Below is a small trained network, with its code and all its weights. Each question gives an input and a class and asks what happens when units are switched off, that is, made to give their printed mean instead of their output.

import numpy as np


def w(rows, s, z=0):
    codes = np.array(rows[::2]) - 128.0
    scale = np.full(codes.shape[1], s)
    scale[-1] = z or s
    return codes * scale


def f(y):
    return np.maximum(y, 0)


def log_softmax(a):
    a = a - a.max(-1, keepdims=True)
    return a - np.log(np.exp(a).sum(-1, keepdims=True))


def net(x, mask):
    res = np.array(x, float).reshape(1, 4) / 4 @ E
    y = f(res @ A[0][:, :-1].T + A[0][:, -1])
    res = res + np.where(mask, y, B[0][:, -1]) @ B[0][:, :-1]
    return log_softmax(res[-1] @ U[:, :-1].T + U[:, -1])


A, B = {}, {}
E = w([
[40,120,141,144,127,228,90,84,146,174,136],'x0',
[129,142,175,170,239,152,198,105,69,131,209],'x1',
[254,158,205,150,182,150,36,133,96,189,122],'x2',
[135,128,208,138,85,235,184,73,152,153,123],'x3',
],0.0052)
A[0] = w([
[194,128,163,124,168,164,37,128,124,158,118,55],'neuron 0',
[68,126,147,122,51,252,120,116,143,150,111,92],'neuron 1',
[135,128,101,121,47,85,70,136,143,128,101,245],'neuron 2',
[35,124,120,125,159,142,172,116,127,120,148,174],'neuron 3',
[157,131,152,132,215,140,123,126,115,138,145,237],'neuron 4',
[217,132,161,129,103,119,218,128,129,119,128,167],'neuron 5',
[160,127,88,122,119,20,84,146,130,113,116,159],'neuron 6',
[46,123,79,118,100,61,160,136,134,109,115,108],'neuron 7',
],0.02,0.0011)
B[0] = w([
[215,150,111,186,90,162,71,123,92,131,196,222],'neuron 0',
[75,124,168,153,220,78,72,39,188,94,147,246],'neuron 1',
[101,120,87,92,73,149,50,168,172,159,54,224],'neuron 2',
[23,137,84,160,124,185,175,174,134,144,111,209],'neuron 3',
[124,133,149,149,175,154,150,135,67,209,127,195],'neuron 4',
[176,110,200,81,88,142,216,96,126,93,104,196],'neuron 5',
[132,116,96,69,166,1,106,157,107,142,111,225],'neuron 6',
[147,146,69,162,63,117,168,140,116,50,201,222],'neuron 7',
],0.021,0.013)
U = w([
[62,164,42,193,49,169,199,172,152,49,226,125],'0',
[162,92,202,103,129,165,84,64,193,103,81,1],'1',
[43,139,129,173,189,243,171,169,109,226,83,104],'2',
[142,85,56,27,57,50,31,195,180,123,29,157],'3',
[142,113,118,88,238,25,144,166,66,177,157,89],'4',
[233,178,155,199,99,211,69,120,78,181,208,144],'5',
[176,70,220,44,75,174,253,111,114,100,76,172],'6',
[52,108,174,172,225,94,62,14,222,86,151,157],'7',
],0.0043,0.003)

Each question gives the input, the list of numbers given to net, and the class t.
The units are the neurons (one row each of A and B). Each row of codes is followed by its name. A weight is (code - 128) times the scale printed after its matrix; where a second scale follows, it is the last column's (A, B and U).
mask holds one flag per neuron, in row order. A switched-off neuron (its flag False) gives its mean, the last column of its row in B, instead of its output. The means were averaged over made-up inputs and are rounded, as every weight is.
A unit's drop is (log p(t) with every unit on - log p(t) with that unit switched off) / (log p(t) with every unit on - log p(t) with every unit switched off).
The circuit of an input: a set's keep is (log p(t) with only the set's units on - log p(t) with every unit switched off) / (log p(t) with every unit on - log p(t) with every unit switched off). Starting from all 8 units, units are removed one at a time, each time the one whose removal leaves the highest keep (on an exact tie, the one counted first), for as long as the keep stays at least 0.8.
circuit, biggest first: the units of the circuit, biggest drop first
most important unit: the unit with the biggest drop
k most important neurons: the k neurons with the biggest drops, biggest first
drop of u: that unit's drop, to one decimal
input [-2,2,1,-1], class 4: 4 most important neurons -> neuron 2; neuron 0; neuron 1; neuron 3
input [7,7,8,8], class 5: most important unit -> neuron 0
input [-2,1,1,1], class 6: 3 most important neurons -> neuron 1; neuron 0; neuron 6
input [2,-5,6,6], class 7: 3 most important neurons -> neuron 1; neuron 7; neuron 4
input [1,8,-3,-7], class 0: 2 most important neurons -> neuron 7; neuron 2
input [-6,6,-6,3], class 6: 2 most important neurons -> neuron 5; neuron 0
input [8,5,-2,-4], class 2: circuit, biggest first -> neuron 3; neuron 7
input [-5,-6,-6,8], class 7: 2 most important neurons -> neuron 1; neuron 0
input [-5,7,-3,-2], class 6: circuit, biggest first -> neuron 5; neuron 1
input [-3,2,-4,7], class 6: 3 most important neurons -> neuron 5; neuron 6; neuron 0
input [-2,4,-4,5], class 6: 3 most important neurons -> neuron 5; neuron 7; neuron 0
input [-4,1,1,-1], class 4: circuit, biggest first -> neuron 2; neuron 6
input [4,8,3,4], class 2: 3 most important neurons -> neuron 4; neuron 7; neuron 3
input [-8,8,7,0], class 5: 2 most important neurons -> neuron 0; neuron 4
input [-5,6,1,1], class 6: most important unit -> neuron 5
input [-3,0,4,7], class 5: 2 most important neurons -> neuron 0; neuron 6
input [-1,-8,3,6], class 7: 2 most important neurons -> neuron 1; neuron 6
input [4,-4,3,5], class 7: drop of neuron 1 -> 1.5
input [-6,0,7,2], class 5: drop of neuron 0 -> 2.0
input [-5,0,6,6], class 5: most important unit -> neuron 0
input [2,8,7,7], class 5: drop of neuron 0 -> 0.3
